Below is a small trained network, with its code and all its weights. Each question gives an input and a class and asks what happens when units are switched off, that is, made to give their printed mean instead of their output.

import numpy as np


def w(rows, s, z=0):
    codes = np.array(rows[::2]) - 128.0
    scale = np.full(codes.shape[1], s)
    scale[-1] = z or s
    return codes * scale


def f(y):
    return y / 2 * (1 + np.tanh(0.7978845608 * (y + 0.044715 * y**3)))


def log_softmax(a):
    a = a - a.max(-1, keepdims=True)
    return a - np.log(np.exp(a).sum(-1, keepdims=True))


def net(x, mask):
    res = np.array(x, float).reshape(1, 4) / 4 @ E
    y = f(res @ A[0][:, :-1].T + A[0][:, -1])
    res = res + np.where(mask, y, B[0][:, -1]) @ B[0][:, :-1]
    return log_softmax(res[-1] @ U[:, :-1].T + U[:, -1])


A, B = {}, {}
E = w([
[156,99,114,118,103,121,113,128,107],'x0',
[167,217,88,161,142,28,31,105,101],'x1',
[109,112,76,154,173,212,86,189,84],'x2',
[140,207,9,58,102,148,170,162,144],'x3',
],0.015)
A[0] = w([
[114,104,138,89,121,140,246,127,109,170],'N0',
[91,101,83,214,228,179,113,173,24,46],'N1',
[143,64,255,225,145,118,79,88,151,46],'N2',
[153,177,78,190,149,69,45,64,143,183],'N3',
[39,196,129,128,101,137,68,70,118,79],'N4',
[171,215,126,132,145,72,80,140,79,174],'N5',
[125,92,152,74,86,179,142,161,178,139],'N6',
[106,139,108,123,168,174,132,137,20,35],'N7',
[102,83,160,108,74,194,234,117,165,163],'N8',
[190,213,88,177,175,72,112,124,75,153],'N9',
[129,159,175,130,46,71,180,115,214,2],'N10',
[141,143,56,170,165,174,121,230,123,67],'N11',
[139,162,113,120,127,76,68,82,174,135],'N12',
[154,153,170,84,46,42,216,22,179,74],'N13',
[146,203,56,44,87,146,188,148,139,78],'N14',
[168,215,68,32,90,144,174,151,167,82],'N15',
[94,38,143,99,111,143,230,181,108,170],'N16',
],0.0095,0.0033)
B[0] = w([
[120,134,148,201,109,191,193,147,95,214],'N0',
[180,53,56,158,139,88,83,133,234,211],'N1',
[145,129,208,36,219,83,81,33,92,245],'N2',
[89,196,122,186,97,171,152,163,67,229],'N3',
[118,163,156,101,102,145,122,165,130,156],'N4',
[41,154,151,166,55,170,125,160,85,219],'N5',
[150,163,117,167,142,231,171,164,89,199],'N6',
[155,111,122,114,99,109,77,164,185,167],'N7',
[90,202,113,154,97,155,201,150,104,253],'N8',
[84,108,136,152,86,182,162,160,88,226],'N9',
[183,93,82,145,96,167,54,121,178,195],'N10',
[195,63,93,139,125,138,66,127,186,205],'N11',
[151,139,165,159,108,179,191,161,132,188],'N12',
[205,59,14,104,121,171,65,197,254,242],'N13',
[99,123,215,53,209,77,95,44,92,251],'N14',
[137,97,187,50,178,1,53,62,89,253],'N15',
[83,166,167,139,117,148,198,160,86,239],'N16',
],0.009,0.017)
U = w([
[83,183,134,175,82,159,177,186,66,255],'0',
[134,134,183,102,180,74,106,4,87,111],'1',
[189,101,50,149,105,133,103,168,246,2],'2',
],0.017,0.0024)

Each question gives the input, the list of numbers given to net, and the class t.
The units are the neurons (one row each of A and B). Each row of codes is followed by its name. A weight is (code - 128) times the scale printed after its matrix; where a second scale follows, it is the last column's (A, B and U).
mask holds one flag per neuron, in row order. A switched-off neuron (its flag False) gives its mean, the last column of its row in B, instead of its output. The means were averaged over made-up inputs and are rounded, as every weight is.
A unit's drop is (log p(t) with every unit on - log p(t) with that unit switched off) / (log p(t) with every unit on - log p(t) with every unit switched off).
The circuit of an input: a set's keep is (log p(t) with only the set's units on - log p(t) with every unit switched off) / (log p(t) with every unit on - log p(t) with every unit switched off). Starting from the 12 units with the biggest drops (on a tie, the unit counted first), units are removed one at a time, each time the one whose removal leaves the highest keep (on an exact tie, the one counted first), for as long as the keep stays at least 0.8.
circuit, biggest first: the units of the circuit, biggest drop first
k most important neurons: the k neurons with the biggest drops, biggest first
drop of u: that unit's drop, to one decimal
input [-4,6,-8,2], class 2: circuit, biggest first -> (N13)
input [-2,5,1,7], class 1: 2 most important neurons -> (N15 N14)
input [4,-5,-6,-4], class 2: 2 most important neurons -> (N13 N10)
input [-4,3,3,4], class 1: 3 most important neurons -> (N13 N8 N15)
input [-2,-5,-6,-5], class 2: 2 most important neurons -> (N13 N14)
input [5,8,-7,-3], class 0: 2 most important neurons -> (N3 N5)
input [3,0,-5,4], class 2: 2 most important neurons -> (N13 N2)
input [6,-1,6,5], class 2: 2 most important neurons -> (N2 N11)
input [4,0,8,8], class 1: 2 most important neurons -> (N14 N15)
input [5,7,-1,-7], class 0: 2 most important neurons -> (N3 N15)
input [-4,0,-4,-3], class 2: 3 most important neurons -> (N14 N13 N15)
input [-5,5,5,7], class 1: drop of N14 -> 0.5
input [4,6,8,-6], class 2: drop of N9 -> 0.0
input [-5,-4,8,-4], class 2: circuit, biggest first -> (N1)
input [-2,8,7,-5], class 0: drop of N5 -> 0.2
